Below is a small trained network, with its code and all its weights. Each question gives an input and a target symbol and asks what happens when units are switched off, that is, made to give their printed mean instead of their output.

import numpy as np


def w(rows, s, z=0):
    codes = np.array(rows[::2]) - 128.0
    scale = np.full(codes.shape[1], s)
    scale[-1] = z or s
    return codes * scale


def norm(h):
    return h / np.sqrt((h * h).mean(-1, keepdims=True) + 1e-5)


def f(y):
    return np.maximum(y, 0)


def softmax(a):
    e = np.exp(a - a.max(-1, keepdims=True))
    return e / e.sum(-1, keepdims=True)


def log_softmax(a):
    a = a - a.max(-1, keepdims=True)
    return a - np.log(np.exp(a).sum(-1, keepdims=True))


def net(x, mask):
    ids = ['αδεζηθλμξπστφω'.index(c) for c in x.split()]
    T = len(ids)
    res = E[ids] + P[:T]
    u = 0
    for l in range(2):
        r = norm(res)
        for j in range(3):
            rows = slice(4 * j, 4 * j + 4)
            q, k, v = (r @ M[l][rows].T for M in (Q, K, V))
            z = softmax(np.where(np.tri(T) > 0, q @ k.T / 4**0.5, -1e9)) @ v
            o = O[l][rows]
            res = res + np.where(mask[u + j], z, o[:, -1]) @ o[:, :-1]
        u += 3
        y = f(norm(res) @ A[l][:, :-1].T + A[l][:, -1])
        res = res + np.where(mask[u : u + 4], y, B[l][:, -1]) @ B[l][:, :-1]
        u += 4
    return log_softmax(norm(res)[-1] @ U[:, :-1].T + U[:, -1])


Q, K, V, O, A, B = {}, {}, {}, {}, {}, {}
E = w([
[116,180,103,87,153],'α',
[75,126,73,109,111],'δ',
[87,121,81,122,128],'ε',
[58,168,139,88,159],'ζ',
[26,142,111,6,153],'η',
[62,214,137,129,147],'θ',
[143,143,77,129,131],'λ',
[119,171,113,134,109],'μ',
[87,203,153,117,199],'ξ',
[112,138,90,156,175],'π',
[134,165,108,145,195],'σ',
[86,164,131,133,200],'τ',
[67,143,101,129,161],'φ',
[104,129,79,105,101],'ω',
],0.015)
P = w([
[110,142,32,122,138],'0',
[170,109,117,132,143],'1',
[49,190,15,128,148],'2',
[163,90,132,134,124],'3',
[50,220,45,141,151],'4',
[148,68,150,141,100],'5',
[75,254,62,141,147],'6',
],0.013)
Q[0] = w([
[1,129,75,159,73],'0.h1',
[232,36,197,79,74],'0.h1',
[32,182,13,127,94],'0.h1',
[124,118,144,99,144],'0.h1',
[153,82,141,126,173],'0.h2',
[182,228,81,171,133],'0.h2',
[163,114,171,96,93],'0.h2',
[45,219,88,143,106],'0.h2',
[85,174,118,250,29],'0.h3',
[127,176,162,54,154],'0.h3',
[187,107,75,209,192],'0.h3',
[248,80,224,101,96],'0.h3',
],0.0092)
K[0] = w([
[96,86,193,226,93],'0.h1',
[145,200,36,93,155],'0.h1',
[146,50,207,139,86],'0.h1',
[101,151,145,124,174],'0.h1',
[110,24,79,146,205],'0.h2',
[191,137,141,52,127],'0.h2',
[154,144,107,122,141],'0.h2',
[100,93,225,110,61],'0.h2',
[137,153,229,206,63],'0.h3',
[139,168,181,65,137],'0.h3',
[134,115,115,165,145],'0.h3',
[160,204,3,110,112],'0.h3',
],0.011)
V[0] = w([
[124,120,148,9,106],'0.h1',
[111,109,32,78,99],'0.h1',
[180,118,61,129,67],'0.h1',
[168,208,81,133,129],'0.h1',
[143,114,131,164,155],'0.h2',
[181,168,131,125,114],'0.h2',
[124,163,96,170,122],'0.h2',
[94,167,49,60,126],'0.h2',
[168,87,106,131,158],'0.h3',
[139,98,126,185,205],'0.h3',
[150,88,107,149,131],'0.h3',
[125,162,152,175,106],'0.h3',
],0.011)
O[0] = w([
[144,50,154,179,180,99],'0.h1',
[117,138,24,158,192,174],'0.h1',
[174,118,81,104,181,85],'0.h1',
[217,198,137,159,139,167],'0.h1',
[140,73,99,124,188,122],'0.h2',
[70,192,85,109,31,108],'0.h2',
[184,158,162,170,90,166],'0.h2',
[73,108,208,56,119,255],'0.h2',
[97,44,184,123,126,135],'0.h3',
[82,108,64,109,142,189],'0.h3',
[117,36,123,202,105,113],'0.h3',
[132,253,156,150,134,101],'0.h3',
],0.0071,0.011)
A[0] = w([
[244,118,129,176,102,227],'0.n1',
[100,153,149,93,205,203],'0.n2',
[252,59,146,2,164,93],'0.n3',
[224,15,60,74,7,250],'0.n4',
],0.0073,0.0018)
B[0] = w([
[171,159,177,250,132,139],'0.n1',
[164,119,162,81,136,253],'0.n2',
[141,155,93,136,24,165],'0.n3',
[213,78,70,66,190,149],'0.n4',
],0.015,0.007)
Q[1] = w([
[118,183,192,50,118],'1.h1',
[72,123,132,45,61],'1.h1',
[133,68,185,193,148],'1.h1',
[169,105,73,98,66],'1.h1',
[181,70,214,124,145],'1.h2',
[227,103,122,221,51],'1.h2',
[117,90,6,98,131],'1.h2',
[197,140,173,205,93],'1.h2',
[168,154,89,125,146],'1.h3',
[99,168,137,114,204],'1.h3',
[100,140,169,123,130],'1.h3',
[94,82,133,49,76],'1.h3',
],0.013)
K[1] = w([
[136,84,185,103,115],'1.h1',
[126,113,134,200,181],'1.h1',
[114,202,124,39,110],'1.h1',
[157,166,140,203,136],'1.h1',
[92,119,74,73,151],'1.h2',
[84,219,68,80,229],'1.h2',
[127,33,22,109,77],'1.h2',
[111,252,53,115,110],'1.h2',
[100,115,104,141,106],'1.h3',
[54,99,153,134,174],'1.h3',
[103,83,147,145,128],'1.h3',
[100,67,176,57,89],'1.h3',
],0.011)
V[1] = w([
[125,126,123,138,123],'1.h1',
[93,106,95,118,142],'1.h1',
[134,104,148,70,115],'1.h1',
[113,83,172,171,139],'1.h1',
[182,111,142,164,247],'1.h2',
[48,136,122,140,202],'1.h2',
[163,158,202,150,158],'1.h2',
[157,83,129,150,161],'1.h2',
[132,148,192,135,149],'1.h3',
[197,122,165,149,180],'1.h3',
[117,160,129,205,161],'1.h3',
[142,211,130,145,91],'1.h3',
],0.013)
O[1] = w([
[134,134,123,149,111,95],'1.h1',
[139,184,129,112,62,164],'1.h1',
[114,75,92,119,104,238],'1.h1',
[200,137,40,124,108,14],'1.h1',
[211,62,152,183,56,214],'1.h2',
[106,117,71,219,82,170],'1.h2',
[179,141,206,196,162,141],'1.h2',
[195,42,156,115,155,122],'1.h2',
[149,86,134,169,95,151],'1.h3',
[66,1,109,195,93,110],'1.h3',
[170,113,86,140,62,3],'1.h3',
[131,97,93,66,115,91],'1.h3',
],0.0088,0.0055)
A[1] = w([
[178,20,119,200,158,131],'1.n1',
[206,133,6,136,127,2],'1.n2',
[73,93,169,179,56,93],'1.n3',
[79,210,157,60,139,164],'1.n4',
],0.011,0.0073)
B[1] = w([
[69,254,69,170,176,179],'1.n1',
[171,116,253,111,121,142],'1.n2',
[143,26,176,29,83,171],'1.n3',
[171,87,115,198,90,253],'1.n4',
],0.0099,0.011)
U = w([
[69,107,160,223,209,88],'α',
[245,154,82,181,162,231],'δ',
[10,75,104,110,180,2],'ε',
[251,103,133,46,188,143],'ζ',
[203,153,98,63,29,130],'η',
[149,92,81,87,183,219],'θ',
[118,250,161,144,98,36],'λ',
[149,147,152,211,63,157],'μ',
[141,84,62,100,167,229],'ξ',
[82,191,157,12,144,87],'π',
[238,123,222,121,145,72],'σ',
[132,117,40,151,190,226],'τ',
[103,50,207,99,73,73],'φ',
[61,140,38,195,95,134],'ω',
],0.016,0.0048)

Each question gives the input, a string of symbols that net reads in full, and the target symbol t.
The units are the heads (4 rows each of Q, K, V and O) and the neurons (one row each of A and B). Each row of codes is followed by its name. A weight is (code - 128) times the scale printed after its matrix; where a second scale follows, it is the last column's (O, A, B and U).
mask holds one flag per unit, layer by layer, with each layer's heads first. A switched-off unit (its flag False) gives its mean, the last column of its rows in O or B, instead of its output. The means were averaged over made-up inputs and are rounded, as every weight is.
A unit's drop is (log p(t) with every unit on - log p(t) with that unit switched off) / (log p(t) with every unit on - log p(t) with every unit switched off).
The circuit of an input: a set's keep is (log p(t) with only the set's units on - log p(t) with every unit switched off) / (log p(t) with every unit on - log p(t) with every unit switched off). Starting from the 12 units with the biggest drops (on a tie, the unit counted first), units are removed one at a time, each time the one whose removal leaves the highest keep (on an exact tie, the one counted first), for as long as the keep stays at least 0.8.
circuit, biggest first: the units of the circuit, biggest drop first
k most important neurons: the k neurons with the biggest drops, biggest first
top k neurons in layer l: the k neurons of layer l with the biggest drops, biggest first
heads that matter: for each layer, one digit per head in row order, 1 if its drop is at least 0.15 and else 0, layers parted by /
input π λ α θ π τ ε, target φ: heads that matter => 100 / 000
input α λ α π, target τ: heads that matter => 001 / 000
input τ τ α ζ τ η λ, target ε: circuit, biggest first => (0.h1)
input θ τ α τ θ α, target η: 2 most important neurons => (0.n3, 1.n1)
input ζ τ α θ τ, target λ: circuit, biggest first => (0.h1, 0.h3)
input ξ η ε θ π τ ζ, target φ: circuit, biggest first => (0.h1, 0.h2, 1.h2)
input λ λ λ λ τ δ σ, target τ: heads that matter => 110 / 000
input λ τ τ φ φ ξ θ, target μ: heads that matter => 110 / 000
input τ α θ φ μ, target ω: circuit, biggest first => (0.h2, 1.h2, 0.h1)
input μ λ α, target ζ: circuit, biggest first => (1.h2, 0.h1)
input τ τ ξ α τ, target π: circuit, biggest first => (1.h2, 0.n3)
input ζ α ω τ, target α: circuit, biggest first => (1.n1, 1.h3, 0.h3)
input φ τ ξ φ α λ, target δ: 3 most important neurons => (0.n4, 0.n1, 1.n2)
input ξ τ σ τ τ θ, target λ: heads that matter => 001 / 010
input ζ τ τ τ τ, target φ: top neuron in layer 1 => (1.n3)
input τ μ ξ τ μ ζ ξ, target α: heads that matter => 100 / 000
input η τ λ ζ ε, target α: circuit, biggest first => (0.h1, 1.h3)
input φ σ μ φ σ, target ω: circuit, biggest first => (0.h1, 1.h2, 0.h2)
input ξ ξ λ, target μ: heads that matter => 101 / 010
input τ α τ φ λ α ω, target π: circuit, biggest first => (1.h2)
input ζ λ α τ η, target φ: circuit, biggest first => (0.h1, 1.h2)
input τ φ η, target ω: top 3 neurons in layer 1 => (1.n4, 1.n3, 1.n2)
input ξ τ ζ φ θ τ, target α: heads that matter => 110 / 000
input π ε η τ λ, target φ: heads that matter => 100 / 000
input τ θ θ τ ξ φ η, target ω: circuit, biggest first => (0.h2, 1.n4, 1.h3)
